B, the same points and some others measured another way; then each row and its match in B
B (72 x 20)
[[ -84  -82  -28   36 -116   25  -42   81   23   75  -66  -71    8    3
   218   12   99  -93  -90  -93]
 [-142  377  236  163   82   63 -116    3 -282   32  183  -59  -49  145
   -17  -96 -142  197 -282 -103]
 [-114 -164  128   25 -103   64  -62   35   -3  -36 -132 -113  -11 -113
   279  -46  106   25  -69  -84]
 [-136 -190   49   48  -46   16  -60   71  -98  -22 -173 -142  -27 -162
   375  -13  187  -11  -98  -51]
 [-121 -168   24   45  -76   33  -17   43  -70  -25 -118  -79    5  -99
   281  -35  165  -31  -26  -49]
 [ -92 -119   27  -51  -69   -1  -77   81  -66   25  -75  -43  -79  -27
   228  -15   97  -27 -124  -53]
 [-119   60   35  -48   47  -14  -79  105 -143  110   72   15   -2   64
    -4   11 -119   61 -239 -127]
 [-145 -206   66  115  -96   57  -41   50   58  -24 -148 -122   10  -94
   246   -1  138  -24 -113 -115]
 [-124 -173  -21  -30  -35   39  -44   33   15   33  -32  -49   11  -29
   234   -8   96  -24  -85  -45]
 [ -24  339  189  248  -63  131 -119    2  -17  108  302   65 -126  179
  -287 -215 -278  126 -236  -16]
 [-163 -481 -135 -140  -19  -69  146   60   -8 -110 -190   95   56  -33
   303  136  235 -142   48  -84]
 [ 125  194 -180  -88   15  -43   85   87  -34  200  505  446  -55  459
  -526 -165 -389  -29  -50   -6]
 [-160 -340   40  -16 -107   29  -19   39   42  -98 -215 -166   37 -167
   337  -10  229  -39  -10 -117]
 [-110 -264    7   29 -100    1  -20   87   30  -33 -179 -110  -36 -119
   325   29  166  -72  -91  -75]
 [ 173  335 -107  168  393  -33  129  142 -339  166  661  421  -68  312
  -299 -201 -639  363 -260  248]
 [ -83 -202   50   -4 -158    8  -62   80   -5  -25 -190  -83  -53 -112
   285  -40  181 -100  -34  -73]
 [-198 -251    2   16  -79   42  -47   10    2  -26 -178 -207  -28 -165
   434   54  264  -67  -85  -45]
 [-112   25  208  197 -215   44  -93  -20  143  -76  -86 -103   -8  -69
   -91 -196   26 -213  -25 -188]
 [-118  -99  106  -11 -109   28 -113   59  -11  -36 -120 -150  -60  -55
   260  -30  130  -12 -135  -95]
 [-213 -251   19   70  -87   57  -40   -6   18  -32 -178 -168    1 -172
   345   20  255  -89  -58  -63]
 [-106 -112   25   86  -90   57  -63   46    5   48  -82  -17  -15  -71
   205  -45  103  -82  -76  -18]
 [-139 -174    5   78  -76    9    2    8   22  -19  -98 -154    6 -101
   271  -22  163 -117  -38 -111]
 [ -39 -314 -191  -42  114 -126  228  116  -88  -32  100  243    3   26
   -68   25 -130  -41  -21  -17]
 [-308 -471 -168 -371   44  -21   72   21    8   40  -30  -97   32   70
   209  303  160   91 -179 -260]
 [ -44  353  337  373  180   21   -1  -47 -328 -206  222  254   96   59
  -354 -459 -277   90   16   -2]
 [-117 -198  -27  -45    2  -53   33   61  -76  -31  -67  -44  -13  -24
   241   28  103  -60  -74 -107]
 [-174 -154  151  110  -99   63  -28  -31   67  -91 -114 -173    6  -88
   212  -40  123  -29  -75 -161]
 [-157 -126   71   87   28   37   21  -14  -77    0  -20  -42  -46  -74
   246   15   44   16 -122  -38]
 [  -2 -156 -102   20  169  -30  130   78 -187    9  165  127  -44   27
   213  -32  -98  146  -85  107]
 [ -94  272  -46 -186  330 -100   85   29 -461  106  512  232  -85  403
  -274   -5 -347  289 -277  -99]
 [ -33  258  121  223  -32   41   33   -3 -241  -35  189  146  -48  131
  -169 -224 -102   32   -4    7]
 [ 124  174  -86  152  -12  -33  148  109 -241   35  274  431  -16  248
  -291 -234 -205  -31   99  104]
 [ -16   -1   65  -60 -106  -27  -66  114 -148    6  -59   39 -101   -4
   159  -72   26  -44  -69  -10]
 [  46  306  -37 -259  -63  -14 -113  151 -262  248  326  375  -50  413
  -467 -154 -263   76 -110 -105]
 [-115 -218    0   94 -130   29  -10   42   36  -33 -172 -125   21 -123
   323  -31  220 -125    0  -72]
 [-146 -275  -37  -19  -72   53  -18   43   55    9 -119  -91   29  -66
   335   52  179  -25  -72  -61]
 [ 123  143  102   76 -382   92  -36   86   27   31   48  238  -42  242
  -236 -272  -12 -102  156  -73]
 [ -98 -153   38   41  -36   -2  -19   83  -55  -38 -104  -28  -71  -68
   281   20   80  -20 -135   -1]
 [-112 -129  160   59 -106   57  -68   -6    3  -74 -145  -60   20 -117
   249 -124  130  -74   11  -72]
 [-174 -110  124  -12  -69   17  -54   17  -68  -51 -110 -138   11  -41
   185  -23  128   -3  -90 -201]
 [-180  303   47   37  341  -52   16   44 -483   55  297   67   28  231
   -11   24 -197  267 -322 -101]
 [-121 -178   -6  138  -48   19   18   18   56  -40  -68  -51   21  -88
   194  -45  104 -125  -39  -40]
 [-117   38  317  328  -85  -18   78 -108 -175 -339  -81   -1   70 -118
  -152 -405   94 -161  237 -188]
 [  50  425  132  210 -111   99 -168  120 -296  124  133  237  -28  145
  -167 -300 -103   41  -54  100]
 [-104 -105  -94 -248   85 -127  123   58 -237  -18  158  265    8  254
  -208   -4  -64  -11  -16 -182]
 [-102 -377 -351 -371  115  -88   97  179 -196  177   47  173   -7  143
   286  249   95   82 -140  -16]
 [ -80 -149  -12   41  -73   -4  -30   82  -20   -7  -55  -33  -67  -61
   159  -45   77  -63  -91  -21]
 [-105 -132   26   88  -86   42  -35   58  -63    9  -90  -56  -44 -101
   221  -48  122  -26  -67  -19]
 [-142 -120   53   16  -56   11  -18   30  -72  -19  -41  -43  -50  -16
   106  -26   86  -12  -96 -117]
 [-117  -99   50  121  -20  -12    8   36  -66  -12  -95  -30   34  -65
   209  -46   92 -119  -47 -111]
 [-171 -184   56   16  -70   39  -37    1   22  -32 -120 -107   36  -80
   252   -8  156  -67  -54 -118]
 [-134 -211   72  -78 -125   12  -39   20  -59  -69 -143 -117  -73  -99
   271  -34  196  -38  -20  -92]
 [ -19  242  139  292  166   22    3   14 -221  -11  286  115  -51   33
  -166 -265 -290  132 -156   69]
 [-119  -74   54   57  -20   12  -44   52  -79   -4  -48  -75  -62  -50
   234  -11   66   -5 -148  -39]
 [-157 -122   77  117  -45   36  -63    6   53  -45 -100 -140   -9  -95
   270  -27  122  -87 -125  -63]
 [  -8  -24 -211 -187  308  -99    2  206 -196  189  341  303   45  203
  -190   -6 -369  180 -290   33]
 [-157 -144   33  -39  -24   22  -47   40  -71   10  -41  -90 -117  -48
   251   58   84   46 -191  -34]
 [ -83  407  404   57 -222    0 -116  -32 -113   53   52  177  -23  258
  -476 -221 -189 -194  -47 -426]
 [ 121   46  -86  224   60  -78  201   64 -277  -90  198  406   35  106
  -166 -341  -97 -115  237  140]
 [-101 -129  122  226  -80   71  -27   13   86  -57 -110  -38   42 -112
   184 -106   62  -84  -45  -50]
 [-130    3   -8  -48  164  -45  -36  112 -163   70   65   47  121   84
    74   25 -107   68 -216 -142]
 [-337 -171  -88 -524  209 -116   -3  -52  -64   84  232  -92   -9  288
   -65  253  -62   76 -327 -411]
 [-298 -247  -78 -296  123  -67   68  -46 -237  -47   26  -88    5  100
   219  152  209   63  -99 -228]
 [-145 -177   13   22  -82   32  -55   48    8   10 -105  -90  -41  -63
   248   18  150  -55 -117  -68]
 [ -28  374  244  153    5   -8   45  -12 -401 -103  235  216  -42  238
  -349 -291 -176  107   18 -124]
 [  19   75  125  245 -204   67   -6   21   52 -123   63  120   57  116
  -262 -338  -16  -93  127  -89]
 [  51   -5 -278  -32   86    4   74  119   57  269  409  310  -18  297
  -232   -4 -315   38 -176   66]
 [ 155  127  -83  112  -86   22  -55  197    0  168  173  348  -11  155
  -183 -205 -235  -76  -56  145]
 [  13 -144 -237 -200 -136  -68   70  186 -158   76   39  325   29  233
  -156  -39   75  -97   96  -59]
 [  77   36 -113   15 -121  -15  -18  223 -134  170   19  419  120  147
  -233 -162  -94 -145   68  -15]
 [-104 -137   84   36  -74   -6  -44   57  -42  -53 -116 -109  -61  -94
   247  -39  104  -43  -97  -80]
 [-143 -154    5   57    8  -15  -16   38  -45  -34 -101  -91   33  -71
   297   -7  147  -88  -81  -81]]
Rows of B count from 0, top down.

[ 359  -51  189    7 -236   71   17 -363   35   58   55 -326   34   25
  -76   75  152  -46   61  304  164   70  -28    3  -82  164] => 18
[ -72 -245  124 -113  -24   72 -117  -62   -2 -117  -59 -116  255 -428
  -58  -99 -157   77  -27   65  124   -2 -469  427  230  315] => 16
[ 168   -5  157  -56 -103  -89 -119 -159  167   87  121 -316   91 -202
   72   19   83   23   -9  309   24    6  -73   50 -133  112] => 15
[ 426   52  235  155 -266  220  172 -371  -32   39 -172 -317 -185  420
 -224  171  160   -3    7   98   11  112  403 -195   14  -52] => 2
[ 185  161  195 -255   31 -227 -193  244  224  144  -26 -297 -128 -672
  147  -50 -217  382 -206  -64  -57   83 -119  172    9   21] => 48
[ -29 -147  193   31   79  130   81 -121  101 -165 -310 -164  237  -11
 -149    2 -207   87 -162 -113 -245   11   29  112  328  -51] => 45
[-287 -350 -156    9  303  131  174   53  -30 -249 -304  140  207   10
 -156 -188 -152  -28 -119 -154 -171  -31   15  154  405   49] => 21
[-261 -188 -317 -165  209  -79   10  460  -58  -60   64  175 -240 -102
  -38  -56 -175   32   53 -140   82  246   71  -79  -23  143] => 39
[-322 -114 -105 -211  129 -251 -242  394  235   -6   -8   13 -103 -479
   43 -265 -144  240 -178    0 -115  111  -15   36   94  112] => 14
[ 150   28 -194  -62 -116 -121  -86   70  -32  136  263  -95 -287  -52
   61   -8  201  -50  135  208  257  117   36  -57 -340  169] => 62
[  92  -44 -115 -169   50   -1   -5  246  -98   32   10  -61 -265 -224
   -1  -17  -64   73   32  -90  160   69  -69  227   -9  167] => 27
[ 343    9  -86   -9 -261   18  -13 -154 -110  142  288 -185 -261  128
  -26  131  304 -162  231  326  353  132   69  -77 -367  214] => 50
[ 599   78  259  128 -211  149  158 -491  -51   87  -32 -370  -19  202
  -96  196  230  -36   34  237  106   40  224  -86  -59   -5] => 0
[ 282   39   10  -31  -12  -51   92  -60   40   72  -30 -193 -169   43
   -8  -13  103   33  -20   65    7   30  225  -42  -46  -33] => 44
[-225 -305  -74  -24  211   92  116   42   33 -235 -270   84  217   -7
 -189  -90 -189  -18  -92 -160 -208   73   48   36  351    7] => 71
[ 680  127  248  -39 -319   73   57 -457   77  231  129 -528  -68  -59
   27  176  263  -45   46  426  216    2  -10   27 -287  116] => 7
[ 520   73  213   39 -370  114   43 -344  -40  139  207 -386 -150  209
  -81  289  183  -79  174  334  291  183  103 -120 -303  132] => 12
[ 151 -135  249  159  -11  243  194 -395   76 -175 -353 -276  254  319
 -207   31  -28  -33 -162    4 -259 -115  177  139  339 -119] => 33
[ 325  134   75 -152  -56 -134  -24   81   66  158   58 -258 -232 -289
  104  -23    7  173  -33   44  118   27   -2  144 -116   42] => 56
[ 127  -77  -86 -144   49  -41    3  133  -58   27   53  -45 -150 -247
  -12  -13  -36   67   27    3  167  143  -43   68  -13  164] => 40
[ -61  -47  149 -149  -75  -73 -124  116  173   36   61 -191   72 -362
   43   -4 -178  147  -26  100   21   82 -194  151  -40  118] => 23
[-231 -172 -147    2   81  -26  -25  107   71  -67 -191   48 -128  -13
 -113 -250   31   82 -115  -17 -111   66  195  -93  169   80] => 28
[ -65 -230  -70  -55   82   90  102  -26   -3 -107 -116  -31  122  -61
  -92  -75  -79  -53   -3    4    5   21 -109  139  136  128] => 63
[  64  -59  145  -55   -1    1   46   17  123  -24  -50 -169   24  -13
  -78   93 -130   81  -44   32  -98  150  168  -95   56  -34] => 36
[ 219   31  149   11 -229  -39  -90 -202   29  136  155 -239  -15 -173
   45   19  168   42  101  314  211   54  -77   13 -194  181] => 30
[-580 -421 -429  -38  440   17  164  404  -86 -278 -293  418  -30   68
 -183 -296 -216   -4  -57 -330 -165  152  181 -109  379   72] => 25
[-268 -193 -191  -45  103  -60  -51  117   52  -29   -3   46   23 -184
   21 -212   13    0   -7  103   22   14  -93   48   -2  185] => 47
[-464 -330 -307 -141  375  -38   40  395   22 -195 -186  219   28 -212
  -56 -268 -252   59 -120 -216 -127   47  -64  152  292  119] => 3
[ 337  112   72  -69 -143  -73  -14  -29   59  158  233 -279 -173  -18
   55  198   91   -4   94  224  135  143  143 -110 -315   24] => 42
[ 114  -47 -107 -222   89 -113  -29  205   57   30  111 -107  -69 -347
   74  -30  -78   50  -35   21   86   19 -138  265  -50   85] => 66
[  80  -96   43   61 -209  -11  -52 -290  164   15  119 -232  107  178
  -69   28  203 -153   62  374   -2   60  100 -160 -182   69] => 55
[-319 -249  -20   16   76   25  -92   66   38 -183 -114   70  182  -86
 -153  -37 -161   29  -14  -56 -118  193  -19  -93  188  113] => 58
[ 184  -80   84   38  -45   95  125 -203    2   20 -133 -186  -47   65
  -78  -65  109   23  -33  136   36  -13  128   23   85   83] => 64
[ 120 -216  -69 -269  -38  -41  -20   81  -49    9  377 -126  102 -251
   68  111  -27 -205  272  273  347   36 -409  378 -203  326] => 10
[   2 -125 -152   45   71   -1  127  -77   20  -30 -213   33  -66   40
  -98 -236  156    6  -73   10  -78  -16  231  -85  142   -3] => 41
[-399 -356  -63  -48  305    9  110   29  204 -228 -270   42  431 -123
  -54 -270 -166  -40 -167   -7 -338 -172  -73  237  378  -21] => 53
[ 209   23  139   64 -110   16   11 -218   92   37 -133 -244  -45   50
  -82    0   91   69  -65   94  -76   81  199 -152   14  -12] => 5
[-403 -329 -363 -118  486   -1  205  441  -47 -250 -328  326  -35  -90
 -124 -282 -281   83 -166 -404 -197   51  139  111  442  -23] => 34
[-174 -163 -357  -87  124  -86  144  241  128  -59  -53  111 -182  246
 -102 -164   99 -149  -14  -15 -187    4  408 -108   -7 -139] => 24
[ 205  -88  115 -123  -94   89  -19  -11  -30  -58   17 -202   -3 -130
 -107  139 -132   27   20   -9  120  111 -144  249   69  136] => 8
[-339 -361 -251 -150  228  -11   -6  212   41 -211 -111  116  125 -161
  -92 -234 -147  -59  -65  -75  -71  -14 -175  274  258  170] => 61
[ -14 -141  140   58  -32   42   60 -208   60  -10  -84 -143  168  -36
  -31  -88   41   19   20  197    3   -6  -12   -4   72  121] => 22
